After every row comes roughly how far along a hidden order it lies, from 0 to 10.
-9 61 18 8 14 0 -5 17 9 -3 -18 8 -63 -20 -1 -31 4 20 -6 -3 1 -11 -6 9 -19 -9 3 -29 -> 2
8 -25 -15 2 3 4 1 -26 -5 -18 7 6 20 -8 12 13 -7 -23 4 4 0 -3 4 -3 -6 3 4 13 -> 9
-2 8 0 1 11 4 1 -10 -7 0 -7 -2 -42 -9 8 -19 3 -4 -8 12 2 -16 0 11 -20 -2 18 -20 -> 7
-9 28 16 1 -4 -6 -1 34 7 14 -9 -6 -15 7 -11 -6 3 29 -5 -10 0 3 -10 4 5 -4 -8 -10 -> 0
-1 3 -1 5 -3 -3 0 14 5 -4 -6 -10 6 4 5 30 -15 20 -2 -2 4 -5 -22 3 -16 -7 -11 10 -> 3
1 -18 -11 0 7 6 3 -22 -12 -3 1 -5 -14 -4 11 1 0 -14 -7 16 2 -12 3 5 -19 0 19 -8 -> 9
2 -10 3 -7 -7 -1 0 0 0 8 11 7 24 7 -13 -19 14 -13 6 -5 -5 19 22 -7 30 8 0 4 -> 5
0 -7 -5 -7 3 4 2 -16 -9 8 8 3 -5 1 -5 -31 17 -22 -1 8 -4 4 23 -1 15 7 19 -13 -> 7
0 10 -1 7 5 0 -1 0 3 -11 -10 -4 -16 -7 11 19 -14 11 -3 1 4 -14 -19 4 -26 -8 -4 0 -> 5
3 10 5 3 -6 -5 -4 19 13 -3 -2 5 19 1 -7 11 -9 16 6 -15 0 10 -10 -5 6 -2 -21 14 -> 2
5 -3 2 -1 -8 -4 -2 10 9 -1 6 9 33 2 -10 5 -1 2 10 -15 -3 20 2 -8 22 3 -19 17 -> 3
3 -7 -12 5 5 6 0 -24 -4 -16 -2 0 -16 -11 17 14 -11 -12 -8 12 4 -15 -6 3 -28 -3 7 4 -> 9
-2 29 12 7 -1 -5 -5 27 15 -5 -10 3 -19 -8 -3 8 -10 26 2 -10 2 1 -15 1 -9 -8 -21 2 -> 1
-5 9 8 -6 -1 0 0 4 -3 13 2 2 -8 4 -11 -32 16 -2 0 1 -3 6 17 0 18 5 10 -17 -> 4
-2 29 15 5 -3 -6 -6 25 18 -4 -6 13 -3 -8 -9 -7 -2 14 7 -19 -1 14 -4 -3 6 -4 -23 3 -> 1
-3 -2 10 -3 -14 -7 -1 33 8 16 2 -5 31 16 -18 6 3 21 3 -16 -2 18 -3 -5 26 1 -16 8 -> 0
0 16 10 1 -8 -6 -4 21 14 3 -1 9 16 3 -13 -2 0 14 8 -17 -2 15 1 -5 15 0 -22 8 -> 1
4 -7 -10 5 10 4 1 -23 -4 -17 -3 0 -15 -11 18 15 -13 -10 -2 11 4 -16 -8 3 -26 -4 6 4 -> 8
-3 24 15 -4 -2 -3 -1 20 3 15 -4 -2 -19 5 -12 -25 14 13 -4 -6 -2 6 4 2 9 0 1 -15 -> 2
4 2 4 1 -6 -5 -3 10 12 -4 2 11 26 -1 -7 2 -2 7 10 -16 -2 15 1 -7 14 1 -19 14 -> 3
1 -7 -5 -4 6 5 2 -22 -9 0 5 3 -10 -4 2 -21 12 -26 -2 11 -2 -5 17 1 3 3 18 -8 -> 8
-9 43 16 4 7 -2 -3 22 7 5 -15 -1 -51 -7 -3 -17 4 22 -6 -1 2 -10 -9 8 -16 -8 0 -20 -> 2
8 -28 -17 1 7 7 2 -39 -10 -16 6 4 4 -9 16 12 -4 -29 1 14 1 -11 8 -1 -14 3 12 6 -> 10
11 1 -11 7 6 2 -4 -22 6 -28 1 18 4 -19 14 12 -13 -16 9 -4 1 -2 0 -3 -14 -1 -13 15 -> 8
-6 27 12 -2 2 -1 -1 11 -1 10 -3 4 -29 -1 -10 -34 15 5 -3 -1 -2 1 11 3 10 1 9 -21 -> 3
-1 -10 -5 -5 7 5 3 -20 -12 5 4 -3 -14 2 2 -16 11 -19 -4 14 -1 -5 13 1 5 5 20 -13 -> 8
2 -35 -6 -8 -14 -3 3 0 -1 11 14 -3 58 18 -11 11 5 -9 6 -3 -4 18 12 -10 31 9 -5 19 -> 5
-10 17 5 -1 7 2 2 4 -5 9 -6 -9 -37 1 2 -9 5 9 -10 9 2 -13 -6 9 -14 -4 12 -22 -> 4
4 -10 1 -4 -11 -4 -1 8 7 5 11 7 40 8 -12 -2 5 -5 9 -12 -4 21 15 -9 29 6 -14 13 -> 4
-4 37 6 6 19 5 -3 2 0 -10 -13 11 -63 -26 9 -31 6 -8 -5 6 2 -17 -2 9 -29 -5 13 -28 -> 6
-3 13 10 -6 -8 -4 -1 14 3 15 5 3 11 9 -18 -24 16 4 3 -7 -5 17 14 -4 29 2 -2 -3 -> 2
7 -17 -11 5 2 2 0 -14 5 -15 2 1 20 -4 12 29 -15 -5 0 1 3 -6 -8 -3 -13 -2 -6 17 -> 7
-10 22 13 -2 -6 -5 1 31 1 19 -8 -12 -15 10 -11 -4 6 25 -6 -4 0 0 -9 5 5 -3 -1 -11 -> 1
-7 14 2 1 10 4 2 -3 -9 3 -8 -7 -43 -4 6 -12 4 3 -9 11 3 -18 -5 9 -19 -3 19 -21 -> 6
-3 8 11 -5 -8 -4 -1 19 4 14 3 3 6 7 -13 -17 12 6 2 -8 -4 14 12 -3 25 4 -6 -3 -> 2
6 -15 -11 -6 6 6 1 -35 -8 -8 9 12 0 -7 6 -18 10 -35 2 11 -2 -2 22 -3 4 7 15 -4 -> 10
6 -20 -5 0 -10 -4 0 2 6 -2 5 1 45 8 -2 25 -8 4 8 -8 0 13 -3 -8 12 2 -12 24 -> 4
-7 46 16 8 6 -4 -4 40 11 1 -17 -1 -49 -10 -1 -3 -6 29 -5 -7 3 -8 -20 7 -20 -11 -11 -14 -> 1
-3 10 9 3 -8 -7 -2 29 12 5 -4 -3 14 6 -9 15 -8 26 3 -16 1 9 -16 -1 6 -4 -21 12 -> 0
7 -63 -25 -7 -13 2 9 -22 -15 5 20 -16 63 23 6 37 -6 -19 1 11 0 3 0 -7 15 8 7 29 -> 9
1 -7 -10 1 11 6 2 -23 -10 -9 -1 -2 -21 -7 15 1 -3 -15 -5 14 2 -18 -1 5 -22 -1 17 -5 -> 9
6 -50 -19 -8 -5 5 6 -34 -16 1 16 -4 36 11 6 14 3 -30 1 13 -1 1 14 -5 10 9 17 8 -> 10
3 14 -2 10 6 0 -3 -1 7 -18 -11 3 -17 -15 12 21 -19 11 1 -4 5 -13 -22 3 -30 -8 -12 6 -> 5
-11 42 15 1 8 1 -1 18 0 11 -13 -3 -42 -4 -4 -27 9 15 -8 4 1 -6 -3 9 -9 -5 10 -28 -> 3
7 -10 -12 7 6 3 -1 -18 0 -20 -2 2 0 -12 17 27 -20 -8 2 4 4 -12 -14 1 -27 -4 -3 52 -> 8
-2 -7 -7 -1 9 6 3 -18 -12 -1 -2 -6 -22 -4 10 4 -1 -10 -7 15 3 -16 -1 6 -20 -1 17 -12 -> 8
-2 27 2 4 16 7 -1 -16 -7 -4 -10 4 -63 -18 12 -25 4 -10 -7 14 2 -19 2 9 -25 -4 19 -25 -> 7
0 3 6 4 -8 -6 -2 21 9 -1 -6 -2 21 5 -4 18 -11 22 3 -15 1 7 -14 -3 3 -4 -20 19 -> 1

New part:
-14 -10 9 4 3 0 -11 -4 18 16 1 -2 1 -12 -13 0 15 -4 3 2 -17 -6 -25 -2 9 7 15 0 -12 -1 -3 -19 -1 -1 6 18 2 -35 6 15 1 1 -10 -6 -7 24 21 -3 -24 -25 2 -1 1 -1 19 -12 -7 -8 -8 -2 -18 -5 3 -26 7 -9 20 -15 -4 -7 7 -8 -25 -30 -2 7 4 8 5 44 5 -19 -13 13 17 -3 -10 -16 9 -4 12 -3 19 8 7 -13 5 -13 24 5 2 2 -7 -1 12 -10 -3 -23 11 -14 -10 12 27 0 -14 9 -40 -> 6
10 9 -7 12 -6 -35 0 5 -10 -12 1 -3 1 7 7 6 -24 4 18 3 4 14 34 6 -20 -4 -10 -2 5 3 -9 8 7 4 20 -6 3 26 -6 2 -5 5 3 7 -10 -11 -39 11 17 5 5 -5 3 11 25 16 7 7 -4 3 -11 3 8 33 -8 -12 -4 -25 5 -2 11 9 7 15 2 -3 -16 -6 5 -38 -11 -10 3 2 -6 -1 -5 -1 -7 -19 7 -23 -9 5 -6 -5 -18 -4 -16 -11 -7 8 0 -18 -17 -8 -2 -17 -10 -11 4 -1 -14 20 12 -14 22 -> 2
-11 -7 2 14 0 -3 -21 -2 12 10 12 -6 2 -5 -5 -7 16 -4 15 2 -22 -5 -3 5 2 0 10 2 -11 -11 -7 -15 -4 -14 15 23 3 -27 0 10 -1 -2 -10 -5 -11 25 4 1 -19 -30 8 0 1 6 20 -4 -5 -14 -11 2 -34 -7 -1 -12 14 -11 16 -22 -2 -16 9 0 -25 -24 -3 11 8 5 5 32 -1 -26 -13 0 20 3 -6 -4 20 -7 21 -4 9 17 9 -19 7 -13 22 5 -3 16 -3 1 16 -18 -9 -20 3 -13 -14 11 11 -12 2 1 -25 -> 4
-5 0 -15 -24 15 41 0 -1 3 15 12 4 -4 -11 5 -9 23 -11 -33 7 4 -18 -6 -22 5 1 9 9 -1 -7 5 3 -1 -16 28 3 -3 -29 4 -12 29 -2 10 -1 23 -2 15 -9 2 9 -4 13 -22 -1 -32 -1 0 -16 1 5 -4 4 -16 -8 18 1 -11 29 -2 -2 -20 4 -4 5 -17 0 8 -3 -13 9 3 -10 3 -22 -20 4 5 21 12 17 -8 34 -1 6 8 7 0 14 -5 16 5 -8 -4 10 3 0 3 30 -7 16 -5 -7 -6 -11 10 16 -2 -> 4
9 -1 5 27 -12 -36 -11 6 -1 -6 -10 -4 6 7 -2 12 -19 8 38 -2 -7 20 29 16 -11 2 -2 -1 -2 9 -9 -1 7 3 4 -4 11 12 -4 6 -14 5 -9 4 -26 2 -17 17 2 -7 8 -7 13 16 40 10 5 8 -14 2 -11 -4 20 22 -5 -11 10 -45 2 0 16 5 -1 -5 0 7 -17 -1 10 -29 -7 -11 -1 14 11 -2 -6 -23 -10 -23 15 -49 -1 16 -3 -15 -14 -11 9 -8 -9 12 2 -16 -6 -19 -5 -35 1 -24 0 9 6 12 -2 -8 -2 -> 3
4 4 -8 14 -8 -34 -15 8 1 -2 5 -3 5 4 2 1 -11 1 29 2 -8 9 32 11 -15 -1 2 -1 -5 1 -14 1 10 -10 35 8 6 -8 -5 2 3 4 -4 1 -19 8 -22 11 6 -22 8 -1 5 22 31 12 3 -7 -18 3 -31 -2 5 32 7 -23 8 -45 3 -13 18 10 -17 0 -9 3 -13 -2 11 -19 -8 -30 -6 -2 8 3 -7 -5 4 -22 25 -34 -3 22 -2 -14 -14 -14 5 -2 -10 16 -3 -21 -3 -29 -4 -33 -5 -22 -8 7 -4 12 9 -8 1 -> 0
1 1 -3 14 -9 -24 -19 8 1 -3 5 -4 6 5 0 -1 -2 0 27 -1 -14 5 26 15 -15 -2 4 1 -7 0 -11 -5 5 -12 24 10 4 -8 -4 3 -3 2 -9 -2 -26 12 -15 11 -3 -18 9 -2 14 21 43 12 0 -8 -17 0 -30 -5 5 20 9 -16 12 -46 1 -11 16 8 -20 -12 -7 4 -6 0 12 -13 -5 -24 -14 -2 13 5 -6 -4 4 -19 21 -34 -4 24 0 -14 -7 -17 15 -3 -8 20 -2 -15 3 -28 -6 -33 -2 -13 -7 14 -1 5 3 -9 -10 -> 1
11 -1 7 27 -14 -37 -3 4 -3 -9 -12 -5 4 9 -4 13 -26 15 37 -3 -2 21 23 13 -9 1 -7 0 1 8 -9 2 2 12 -9 -5 12 30 -5 6 -19 5 -7 7 -23 -7 -24 13 6 2 5 -11 14 3 36 9 8 11 -8 2 4 -2 21 20 -9 -5 6 -29 3 10 15 7 7 12 7 5 -13 -2 6 -23 -6 4 2 19 11 -5 -7 -27 -14 -23 1 -46 -3 2 -3 -14 -17 -5 9 -8 -5 7 7 -13 -6 -1 -6 -28 1 -13 4 5 5 15 -2 -10 3 -> 5
11 8 -16 6 2 -14 -3 8 -5 -3 5 -2 1 -2 9 5 -20 3 9 8 5 5 38 -5 -15 -1 -4 9 3 1 -9 11 7 -9 46 -5 9 2 -5 -8 17 5 8 9 8 -13 -23 10 20 10 3 3 -14 13 4 18 13 -4 -8 11 -17 4 2 36 10 -12 -12 -63 4 1 0 17 6 28 -15 2 -15 -9 0 -42 -11 -18 6 -8 -16 2 -4 5 2 -8 4 -15 -13 17 0 -8 -25 5 -9 3 -6 3 2 -12 -13 -12 2 -1 -15 -3 -2 -3 -19 12 22 -5 14 -> 1
9 -8 15 19 -7 -1 7 -4 -1 -7 -17 -4 -1 2 -12 12 -18 14 13 -4 3 10 -13 4 8 3 -6 6 5 6 1 -5 -13 14 -50 -9 14 36 0 8 -18 0 -3 6 1 -10 -5 1 -7 11 -2 -9 4 -16 10 -6 6 19 8 3 37 -1 21 -9 -11 15 -2 -4 0 29 -1 -5 17 14 15 8 2 3 -8 2 3 29 9 21 7 -7 -4 -32 -16 11 -12 -14 4 -12 3 -7 2 7 19 -2 4 -6 11 7 -2 21 -3 0 7 8 6 0 15 -4 -4 5 -3 -> 10
3 -12 18 24 -6 -4 5 -7 10 3 -18 -4 0 -5 -19 16 -9 13 17 -4 -5 19 -14 2 12 9 3 3 -1 8 -4 -8 -6 17 -41 1 14 9 2 17 -26 2 -10 3 -9 4 7 3 -13 1 -1 -14 5 -13 22 -11 4 18 3 1 25 -3 23 -16 -6 6 11 -15 -2 22 3 -8 8 -2 17 13 -7 6 -4 16 2 12 2 32 14 -10 -11 -38 -17 -1 -3 -23 12 -7 4 -13 -5 -3 23 -3 3 -6 4 4 4 12 -2 -19 11 -6 -1 7 30 -8 -13 10 -24 -> 10
5 -10 21 24 -12 -6 0 -4 1 -8 -12 -7 0 5 -15 8 -12 15 18 -7 -5 11 -18 10 15 1 -5 6 2 0 0 -8 -15 11 -54 -2 13 33 0 15 -29 -3 -12 2 -9 0 -3 5 -15 -2 0 -12 8 -15 21 -9 2 17 7 2 27 -4 23 -8 -10 16 4 0 0 19 5 -6 13 2 19 12 6 5 -4 24 5 23 5 22 14 -6 -3 -37 -9 5 -4 -29 5 -7 7 -12 10 -1 26 -4 3 0 13 4 7 18 -8 -7 12 8 6 5 17 -5 -10 -2 -5 -> 10
9 9 -16 5 -7 -18 -14 20 -11 -7 9 1 4 12 14 -4 -12 -1 7 0 3 2 41 7 -15 -5 -2 4 0 0 -6 9 7 -14 50 -4 2 1 -7 -17 5 1 3 2 -7 -7 -26 11 18 4 6 7 0 20 16 24 6 -7 -14 4 -24 0 -3 35 11 -2 -4 -30 4 -13 4 18 -4 17 -15 0 -7 -9 9 -42 -7 -21 -2 -20 -11 9 4 15 12 -4 7 -19 -16 20 -3 -6 -13 1 -7 3 -7 15 3 -11 -8 -21 -3 -2 -13 -7 0 -2 -20 13 19 -10 20 -> 0
-7 -8 1 -7 13 32 5 -11 7 6 7 -4 -6 -8 -2 -4 13 1 -28 5 0 -12 -34 -17 17 -2 2 10 4 -14 5 -7 -18 -4 -11 7 6 7 5 4 9 -5 4 0 25 -2 12 -8 -11 -1 -4 0 -21 -21 -23 -13 1 -3 11 8 13 2 -10 -22 6 13 -11 22 -2 8 -18 -8 16 3 5 8 18 2 -16 32 5 13 6 1 -5 -2 -1 -11 13 16 -7 39 5 -8 14 -6 11 12 9 11 7 -10 5 12 9 23 -6 33 -1 27 -3 -3 7 -18 8 11 -6 -> 9
